Below is a small trained network, with its code and all its weights. Each question gives an input and a class and asks what happens when units are switched off, that is, made to give their printed mean instead of their output.

import numpy as np


def w(rows, s, z=0):
    codes = np.array(rows[::2]) - 128.0
    scale = np.full(codes.shape[1], s)
    scale[-1] = z or s
    return codes * scale


def norm(h):
    return h / np.sqrt((h * h).mean(-1, keepdims=True) + 1e-5)


def f(y):
    return np.maximum(y, 0)


def log_softmax(a):
    a = a - a.max(-1, keepdims=True)
    return a - np.log(np.exp(a).sum(-1, keepdims=True))


def net(x, mask):
    res = np.array(x, float).reshape(1, 7) / 4 @ E
    u = 0
    for l in range(2):
        y = f(norm(res) @ A[l][:, :-1].T + A[l][:, -1])
        res = res + np.where(mask[u : u + 4], y, B[l][:, -1]) @ B[l][:, :-1]
        u += 4
    return log_softmax(norm(res)[-1] @ U[:, :-1].T + U[:, -1])


A, B = {}, {}
E = w([
[86,145,152,152,100,47,123,107,102,149,134,140],'x0',
[132,2,199,86,91,76,168,128,106,160,172,101],'x1',
[146,88,85,194,178,142,169,192,96,104,108,114],'x2',
[86,134,66,116,166,98,140,142,129,155,163,155],'x3',
[83,163,146,98,151,135,44,96,104,108,103,97],'x4',
[101,60,142,125,113,121,210,99,132,79,88,106],'x5',
[141,112,72,131,105,127,117,117,157,96,131,130],'x6',
],0.01)
A[0] = w([
[173,137,134,212,149,191,122,146,113,17,30,98,131],'0.n0',
[73,150,86,174,190,96,113,121,80,114,93,136,3],'0.n1',
[78,124,41,164,118,83,206,128,123,158,135,152,67],'0.n2',
[12,163,93,145,147,1,154,134,82,105,111,141,150],'0.n3',
],0.012,0.0045)
B[0] = w([
[148,177,112,99,188,93,97,77,198,1,106,243,253],'0.n0',
[153,104,146,157,144,177,142,160,91,213,112,51,188],'0.n1',
[199,173,121,80,115,17,46,125,179,79,131,209,203],'0.n2',
[45,83,80,176,171,196,87,76,53,85,146,60,233],'0.n3',
],0.0083,0.012)
A[1] = w([
[80,249,176,59,105,149,62,64,149,138,97,114,249],'1.n0',
[154,77,184,86,124,75,179,156,154,98,86,116,203],'1.n1',
[149,87,186,98,92,101,202,104,158,97,105,175,55],'1.n2',
[60,124,109,158,93,194,158,120,124,104,133,81,4],'1.n3',
],0.016,0.0025)
B[1] = w([
[148,180,21,170,208,125,103,128,182,14,112,195,253],'1.n0',
[100,76,94,181,66,243,225,134,115,150,85,64,179],'1.n1',
[63,13,212,101,130,84,105,62,16,132,134,64,187],'1.n2',
[187,89,254,119,20,166,172,147,131,120,142,233,151],'1.n3',
],0.0071,0.016)
U = w([
[198,169,111,121,106,66,154,188,113,202,161,157,6],'0',
[125,2,155,154,94,136,189,99,32,97,115,79,137],'1',
[155,172,53,158,193,126,84,95,128,6,127,205,254],'2',
],0.0082,0.0028)

Each question gives the input, the list of numbers given to net, and the class t.
The units are the neurons (one row each of A and B). Each row of codes is followed by its name. A weight is (code - 128) times the scale printed after its matrix; where a second scale follows, it is the last column's (A, B and U).
mask holds one flag per neuron, layer by layer. A switched-off neuron (its flag False) gives its mean, the last column of its row in B, instead of its output. The means were averaged over made-up inputs and are rounded, as every weight is.
A unit's drop is (log p(t) with every unit on - log p(t) with that unit switched off) / (log p(t) with every unit on - log p(t) with every unit switched off).
The circuit of an input: a set's keep is (log p(t) with only the set's units on - log p(t) with every unit switched off) / (log p(t) with every unit on - log p(t) with every unit switched off). Starting from all 8 units, units are removed one at a time, each time the one whose removal leaves the highest keep (on an exact tie, the one counted first), for as long as the keep stays at least 0.8.
units of the circuit, in order: the units of the circuit, biggest drop first
top k neurons: the k neurons with the biggest drops, biggest first
k most important neurons of layer l: the k neurons of layer l with the biggest drops, biggest first
drop of u: that unit's drop, to one decimal
input [-7,4,8,8,-1,7,1], class 1: units of the circuit, in order : 1.n0
input [2,4,-2,7,8,3,0], class 1: units of the circuit, in order : 0.n0, 0.n2
input [5,8,7,-2,3,-8,-8], class 1: top 3 neurons : 1.n0, 0.n0, 0.n2
input [5,-3,2,4,0,5,-5], class 1: 2 most important neurons of layer 1 : 1.n0, 1.n3
input [7,3,-5,3,7,2,-3], class 1: top 4 neurons : 0.n3, 0.n0, 0.n2, 1.n3
input [-7,6,5,-4,1,-8,-5], class 1: 2 most important neurons of layer 1 : 1.n0, 1.n1
input [5,3,4,-8,3,2,-1], class 1: 2 most important neurons of layer 1 : 1.n2, 1.n1
input [-5,8,-6,-6,-2,-6,-3], class 1: drop of 1.n0 : 0.0
input [-5,5,4,8,-8,-4,-6], class 0: drop of 1.n2 : -0.1
input [7,3,7,-1,0,1,-6], class 1: drop of 0.n0 : 0.3
